Rows and roughly how far along a hidden order each lies, from 0 to 12
[ 12.0  -6.9  37.2  10.1 -13.5   3.2   2.9  21.8 -50.4  36.2 -11.0 -22.6
  14.0  10.8   8.0 -44.3 -11.7   1.4 -22.8   2.4 -13.7  21.4 -20.0  -4.3
  -6.4  15.4  32.9  -2.6   2.2 -17.3  30.2  -4.6  13.1 -67.1  28.9 -17.9]
4
[ -7.4 -29.3  48.2  18.6  20.7  -0.9  -1.3 -11.1 -39.5  21.3  -8.0 -10.6
   4.5   0.3  17.6 -45.2 -11.5  -5.3 -20.9  14.3 -13.7  30.9  -9.9  15.2
 -20.2  16.7  13.6   2.3  -9.8 -13.6  43.1  -0.4   9.5 -48.7  27.9 -13.2]
2
[  5.8  38.9 -46.1  -7.2 -14.0   3.6   8.8  36.7  31.6  18.8  14.0   7.8
   2.9  -7.8 -29.4  32.8  11.1   1.3  11.1  -6.4  14.7 -34.4   2.1 -19.7
  38.5  -2.0 -18.8 -43.8  22.8  14.6 -29.0 -11.4   3.0  34.8 -24.4  43.6]
12
[ -5.4  25.5 -34.1   2.4   4.7  -0.3   3.3  26.4  23.7  19.4  16.2  14.5
   1.6 -12.7 -20.9  25.6   8.1  -4.3   4.5   2.6   9.7 -26.0   3.8 -10.5
  27.7   1.9 -25.8 -51.3  16.7  11.8  -9.8 -12.7  10.2  30.0 -17.9  50.3]
11
[ -7.9  22.0 -11.4  -5.6  -9.5  -4.2  18.7 -27.1  21.1   2.0  -4.4 -10.1
   0.2  -1.1  -7.5 -10.1  14.9   5.2  25.0  -3.8  19.5 -17.2  10.7   8.1
  35.0   4.6 -72.3  33.5 -22.9   0.2 -26.5   7.0 -27.0  45.4 -14.0  30.8]
0
[  1.5  24.1  -5.1   0.4 -17.2   0.4  11.6   9.3  -7.1  30.8  -1.1  -8.8
   7.4  -0.5 -10.1 -11.4   4.3   4.5   4.4  -1.5   5.0  -7.4   1.7   3.3
  26.1   9.5 -37.2 -10.4  -9.0  -8.9   4.1  -6.0   0.3   0.7  -8.9  28.6]
5
[ -6.1   0.2  23.0   9.2   4.9   1.8  11.0 -20.9 -15.1  31.6  -7.8 -11.3
   3.9  -3.8   4.7 -28.8   0.5   0.6  -0.4   5.1  -0.4  10.9   2.0  21.0
   7.9  18.6 -34.7   3.7 -20.4 -11.8  25.6   0.3  -0.4  -3.0   3.6  13.3]
1
[ -6.4  25.5 -36.0  -5.3  -9.1  -2.4  -3.5  35.5  10.4  10.2  15.4  15.8
   5.6  -5.2 -20.8  22.7   4.0   1.1  -3.2   0.9   6.1 -18.3  -0.4 -19.2
  23.9 -13.4   0.7 -42.3  18.6  13.0 -12.8 -18.2   8.1  11.2 -23.5  36.3]
12

Next part:
[ -6.7   7.0  -7.1  -3.7   2.3   8.6 -12.3   1.8  -3.1  15.3 -38.0 -50.0
 -27.3 -18.2  13.7 -31.8  36.8   7.0  -1.6 -48.2  -0.7 -17.0   0.5  10.5
   3.7  24.0  -9.3   8.0  -1.7 -16.3  18.1  11.1 -28.6]
0
[  1.5  -4.8   4.6  -2.2   0.5  88.0  17.8  -0.7  -4.5  75.7  14.7 -64.5
  72.4 -29.1  -6.2  -8.1  47.9  -3.0   7.5  49.1   1.3 -99.9   0.5 -11.4
  -1.5 -11.2   5.6  -6.8  -6.5  -7.4  -4.8  -4.8   9.8]
0
[ -1.8   4.0   6.4  -1.2   1.0  35.3  -1.3  -0.4  -1.5  22.7  -8.1 -26.8
  34.0  -4.5   3.5   0.1  -3.9   2.1   5.0   7.1  -0.9 -10.1  -0.2   1.3
   1.5   5.5  -2.3   1.7  -2.1  -2.2   4.7   2.6  -6.4]
5
[ -2.7   1.0 -26.5  -6.1   0.4 -30.2  -0.8   0.4  -1.5  30.3  -4.7  12.5
   0.4  12.7   2.4   9.2 -35.8   0.8   7.9  34.5  -3.9  82.1   0.7   4.4
   0.0   5.8   0.1  -2.7   4.1  -5.8   4.1   1.9  -6.8]
12
[ -1.8   7.2 -12.9   3.7   5.5  54.1  -5.6  -0.1   5.5  -1.6 -13.1  12.8
  44.9  13.2   4.6  18.1 -44.8   4.2   9.6  11.9   0.3  70.4  -0.9  -3.6
   1.3   8.8  -2.2   1.3  -7.6  -6.1   3.5   2.2  -4.4]
8
[  5.5  -8.4 -29.3   0.3 -11.4   3.5   5.1  -0.5   6.1 -32.5  25.4  17.9
 -16.4  14.1 -15.4  53.3  60.7  -5.4  -2.0 -19.6   2.4  30.8  -0.1  -4.1
  -5.8 -27.3   8.1  -6.4 -18.2  -4.9 -11.0  -8.6  26.5]
1
[ 0.8 -1.1 -9.8  4.8  0.6  4.9 -4.7 -0.2 -4.5 -3.4  0.8 -0.4 10.9  5.1
 -1.9 30.7 -4.8  1.2 -2.3 -7.3  0.7 16.9 -1.0 -1.5 -0.2 -2.3 -0.4  1.0
 -2.9 -3.9 -1.7 -0.3 -3.4]
5
[  2.3  -2.5  11.5  -4.8  -0.7   2.3   0.8  -0.7  -0.2  48.2   9.2   8.6
  46.0 -13.2  -3.8  44.3   4.5  -2.9   3.7 -22.7   0.3 -34.7   2.5   4.5
   1.0 -10.4   0.5  -1.5   7.8  -1.9  -5.9  -2.7   7.6]
3
[  4.9  -6.6 -17.1   2.4  -4.1  -8.7   4.2  -0.9   5.1 -14.4  26.9  26.6
  39.0  10.9 -11.8  46.4 -19.0  -5.0   4.5  21.0  -0.1  36.7   0.1  -7.5
  -2.8 -19.9   6.7  -8.5  -6.5  -2.2 -12.3  -8.8  22.6]
10
[  1.7   2.0 -18.8  -3.7  -6.6  33.9   3.3  -0.1   5.5  26.2  12.3 -21.0
 -16.5   6.9  -6.7   8.1  54.4  -1.5 -12.3  -4.9   0.6   3.0   1.1   1.9
  -2.4 -15.3   5.1  -6.3  -9.3   6.0  -4.5  -5.9   9.5]
4
